Each row, then roughly how far along a hidden order it lies, from 0 to 9
In the rows, 100 means zero.
[114 103  92  96 105  99 101 121  99 107 100 110  89  85 100 106 115  97
 106 103 122  88 106 101 108 102 124 101  98  96  97  85 100 102 101  71
  98 106  95 103 107  94 105 105 103  97  98 110  97 106 108  99 119 115
  89 102 107 100 103  99  90  98  79  96 103 113  14 106  86  88 119 106
 133 102 115  92 111 108  97  99  93  99]  5
[106  92  79 100 110 102  98 127 119 123  92 111 103  61  95  94 123 125
 107 109  85 137 111 107 100  99 161 123  86 114 102  84  91 126  99  78
  82 114  93 129  84 119 132 130 103  93  96 124 100 127 125 101 155 130
  97 110 147  96  97  95  84 130  73 102 114 115  20  79 102  94 113 104
 147  95 110  91 156 106 104  94 101 102]  6
[129 126 110 102  95  97 111  87 147  54 110 107  79 135 101 125  87  75
 106  88 126  25  90  70 123  95  57  84 109  68  86  89  99  64 105 116
 106  90  92  52 121  41  83  72  96 104 100 117  92  89  52  99 106 100
  63  97  59 105 107 107 111  27  93  87  95 148  68 150  57  78  90  97
 141 100 104  87  53 116  98  93  78  95]  1
[ 79 100  93 123 118  96  92  91 110 118  98 104 104  85 106 102 119  87
 101 101  74 109 132 107  88  98 106 118 107 123  95 125  93 111  97  83
  90  99  98  90  88 110 107 129 104  94 111  94  88  95  31 101 108 120
 103 112  98  96  97 106  89 146  91  87  88 123   7  69  88  77 140 111
 171  90 101 126  78  86  93  98  88 113]  9
[139 102  92  86  95 101 109 131 123  81 101 113  85  84  93 113 105 101
 110 101 154  66  75  97 131 102 183  78 100  76 100  67 103  87 106  72
 108 116  98 104 107  65 104  83  99 101  84 129  96 103 123  92 131 113
  87 101  63 103 105 107  92  48  87  93 100 102  33 121  88  98 117  97
 108 109 124  51 108 128 103  95 109 102]  0
[ 94  93  82 106 114  99  95 114  96 139  93 110 103  63  99  95 128 111
 104 108  97 128 119 114  94  99 143 112  97 117 100 100  95 126 100  70
  87 110  96 118  85 121 119 127 104  93 101 112  92 118  94 100 138 132
 104 114 125  95  97 100  81 143  79  97 107 110  17  80 102  91 121 107
 144  97 109 101 131  99  98  96  98 105]  7
[119 128 111 105  98  95 107  78 139  57 111 103  77 130 104 125  90  60
 104  88 118  13 104  74 114  95  23  81 113  73  81 104 102  66 104 105
 111  93  94  50 120  47  73  78  98 104 105 107  88  83  21  99  94  96
  64  94  57 104 107 110 111  42  96  84  89 144  44 142  58  72 103 101
 147 100 103  99  46 109  93  96  75  98]  3
[110 112 106 109 100  98 102 122  98  77 108 105  85 105 104 115  96  77
 103  95 124  64  89  85 110 103  84 107 107  87  95  80  92  91  98 102
 104  84  96  77 117  70  87  98 103  99 100  96 101  91  77 101  85  90
  84  98  69 104 107  98 103  78  87  92  87 121  78 128  69  91 118 101
 120 101 116 105  56  96  99 101  92  98]  5
[101 112 108 122 111  97  96  93 137  81 103 106  96  97 106 109 110  85
 105  98  66  83 130  94 105  96 124 115 106 107  93 124  85  95  98  93
  90  91  94  83 104  87 108 114 103  96 109 100  92  92  35  99 104 105
  90 103  90  99 101 105  98 112  91  85  85 143  19  90  72  78 142 111
 170  92 103 115  70  94  97  95  86 115]  8
[124  97  86  91 102  99 102 136  87 109  97 111  91  68  97 107 114  94
 106 104 139  87  88 111 115 104 170  83 103  93  98  83 105 105 104  60
 111 121 103 117 102  89  92  91 103  97  87 115  94 102 130  93 121 110
  96 100  68 101 104 107  84  96  90  92 100  82  14  91 104  97 131 104
 111 108 131  69 101 115  97  99 110 109]  2
[ 92 109 105 125 115  93  95 102 102  99 104 105  93  99 109 107 108  80
  99  98  91  85 114  95  92  99  98 121 112 110  94 116  86 111  96  90
  92  66  97  78 106  90  94 112 103  95 108  81  90  91  42 103  88 104
  94 107  82  97 102 100  95 122  89  90  85 137  59 110  71  89 127 106
 139  97 102 126  47  82  95  98  80 104]  8
[118  93  69  99 110 104  96 135 128 128  90 112 106  56  91  90 124 137
 109 111  77 153 109 111 103  98 195 122  85 114 105  86  88 128  99  77
  82 122  95 141  77 122 135 129 102  93  92 136 101 127 138  97 167 134
 102 112 138  97  96  97  79 142  81 102 114 107   0  65 110  98 127 102
 143  93 115  77 167 112 106  93 105 110]  6
[128 113  96 101 101  99 104 117 126  71 106 107  80 105  98 115  95  82
 107  94 110  59  92  90 121  99 115  92 107  81  93  93  96  84 101  91
 107 102  99  81 109  59  86  88 100 100  94 115  96  86  62  94 107  98
  80  97  49 104 107 108  99  66  96  83  87 113  38 122  73  87 134 102
 133 105 115  80  64 109  95  98  90 109]  3
[102 104  88 106 119  96  97  99 117 126  97 107  98  77 102 100 123  99
 104 104  84 108 132 107  98  96 120 115  99 113  94 112  95 112 100  77
  87 103  93 102  95 107 116 124 103  95 107 110  90 110  69 100 131 130
  91 109 130  95  99 101  88 127  79  92 101 129  24  88  88  79 125 110
 168  96 101 111 120  98  92  96  87 106]  8
[ 99  94  84 107 111  99  98 109 110 124  94 109 107  69 100  98 123 104
 105 107  97 115 122 113  98  99 145 110  97 114  98  99  96 116 101  69
  88 118  95 115  91 115 122 121 103  94 104 112  91 117  95 100 139 131
  99 110 127  96  98 100  85 126  80  96 105 119  10  79  93  85 119 109
 153  97 108  99 135 104  99  96 100 104]  7
[116 117 103 110 102  96 102  98 127  67 108 104  82 109 103 118  95  64
 105  90 109  41 101  87 116  98  85  84 115  82  87 108 100  76 102  94
 112 102 101  42 109  59  73  81 100 102 100 105  91  76  31  94  92  96
  76  96  35 104 107 114 100  83 103  78  75 119  25 116  71  80 139 105
 136 100 113  91  40 104  93  98  87 113]  4
[104 122 126 114 100  91 105  86  89  71 113 102  74 133 108 124  92  50
  97  87 165   5  76  77  99 100  11  80 122  76  84  91 105  82 104 113
 116  70  99  39 122  34  55  72  98 104 101  83  86  80  17 104  69  87
  73 101  34 100 107 105 107  40  94  92  88 131 113 171  69  91  92  96
  92 106 105 107  13  95  92  98  77  84]  2
[109 109  97 115 109  96  97 108 115  87 103 105  91  94 105 111 104  74
 104  97  92  75 113  97 107  99 130 101 111  98  92 116  91  97  99  85
 102  96 101  84 103  80  86 100 103  97 100  99  90  82  38  95  84 101
  92 101  56 101 104 108  95 108  97  81  81 117  21 101  82  85 150 107
 141 100 113 101  49  96  94  98  91 115]  6
[125 110  91 100 104  99 101 119 119  82 103 106  85  94 100 113 102  83
 107  96 108  68 102  96 119  99 121  92 107  87  93  96  98  87 101  82
 106 108  99  90 109  76  83  93 102 100  96 115  96  85  76  93 109 102
  83  97  62 104 106 108  97  91  95  84  90 109  22 107  81  84 136 105
 144 102 120  85  72 109  94  99  94 113]  4
[112  96  85  98 106  99  99 124 102 123  95 111  99  65  98 101 119 100
 106 106 110 108 107 111 105 101 170  97  98 103  99  93 100 110 102  66
  98 117  98 116  95 101 102 108 103  96  95 115  93 109 109  95 134 120
  98 106 105  99 100 104  84 118  82  92 105 101   0  86 104  90 125 107
 139 101 118  85 123 109  98  98 104 108]  5
[122 116 101 106 100  96 105  97 137  64 108 108  82 112 101 120  94  72
 105  91 122  40  88  84 119  97 115  79 114  77  90 101  98  74 104  96
 109 100 100  64 107  54  79  76  98 103  94 111  89  80  42  93 102  99
  80 100  31 104 105 114 103  56 104  80  82 123  27 128  75  85 131 100
 137 102 112  78  41 111  96  94  91 111]  1
[ 94 109  96 121 115  97  95  92 129  97 101 105  96  95 106 108 113  88
 103  98  66  94 131  96  97  96 107 121 105 112  93 120  85 101  97  94
  87  92  94  82  99  97 108 121 103  95 110  98  91  95  32 100 107 114
  93 108 100  98 100 103  96 129  86  87  88 139  18  87  75  80 135 110
 169  92  99 121  80  90  96  96  87 111]  9
[102  98  90 108 109  97  98 108 108 114  96 109 101  68 103 103 123  95
 104 105 102  99 118 111 101 100 142 102 102 111  98 105  97 105 101  68
  94 108  96 107  99 105 112 113 104  95 102 105  90 106  86  97 119 125
  99 106 105  97  99 104  87 120  84  92  96 117   8  84  94  85 129 109
 148  99 113 100 109 103  97  97 100 109]  6
[106  94  84 101 109  98  98 122  98 128  95 110  98  64  99  99 123 102
 104 108 115 111 108 112 100 102 155 103  99 110 102  92  97 119 101  69
  94 113  98 116  94 108 111 117 103  95  97 111  93 112 109  98 133 124
 103 108 108  97 100 101  82 124  83  95 104 103  13  89 104  92 123 104
 134 102 115  91 116 105  98  97 102 104]  5
[134 109  93  97  99  99 104 123 119  78 103 108  83  96  98 116  98  89
 107  96 121  66  90  93 121 101 128  91 104  79  94  85  99  85 102  86
 107 106  98  88 110  69  92  87 101 100  92 117  98  92  90  94 110 101
  82  97  59 104 107 106  98  74  93  85  91 109  33 114  78  89 126 102
 130 103 119  77  81 113  98  98  96 108]  3
[108  91  73 103 112 102  97 120 126 123  90 112 105  56  95  92 125 123
 108 109  79 139 115 112 102  97 181 111  90 116 101  98  92 126 100  71
  85 121  95 131  80 118 131 127 102  93  96 127  94 122 115  97 159 135
 104 110 137  96  96 102  81 142  90  95 112 111   0  64 109  89 132 106
 153  95 113  85 151 110 102  93 105 112]  6
[ 87 108  99 130 117  93  93  93 114 102 102 103  98  92 109 106 118  76
 100  99  74  90 124 101  93  97 120 114 114 116  92 131  86 109  97  89
  93  84  99  81  97  93  98 116 103  95 109  86  85  87  12  99  91 108
  98 107  69  97 100 107  94 135  98  82  80 131  15  87  80  83 150 109
 151  95 103 123  47  83  93  97  85 116]  9
[100  92  75 105 115 102  95 125 114 137  90 111 104  60  95  90 125 124
 106 108  72 151 123 115  97  98 146 120  89 124  99  99  92 130  98  74
  85 119  95 133  79 132 130 139 103  92 100 121 100 123 112 100 154 133
 103 109 133  95  97  96  78 162  80  96 112 102  13  63 109  92 124 107
 150  95 110  97 157 100  99  96  98 107]  8
[113 114 100 115 107  97  99 105 125  74 105 105  89 105 105 114 102  78
 105  96  84  69 115  90 110  98 102 105 109  95  91 113  89  87  98  92
  99  90  96  77 111  79  92 100 102  98 105 101  98  86  41  98  92 102
  83  98  70 102 105 106  99  98  94  82  83 135  29 103  72  83 137 108
 151  97 109 106  59  96  96  97  85 110]  6
[101  94  82 104 113  99  97 123 102 136  94 111 101  61  97  94 126 115
 104 109 100 130 114 112  96  99 150 113  94 113 100  95  95 128 100  72
  87 108  95 122  87 120 122 127 103  95  99 113  93 120 109 100 142 131
 101 112 127  95  98  99  81 138  77  98 108 109  21  84 105  94 121 105
 138  99 109  96 139 102  98  95  98 102]  6
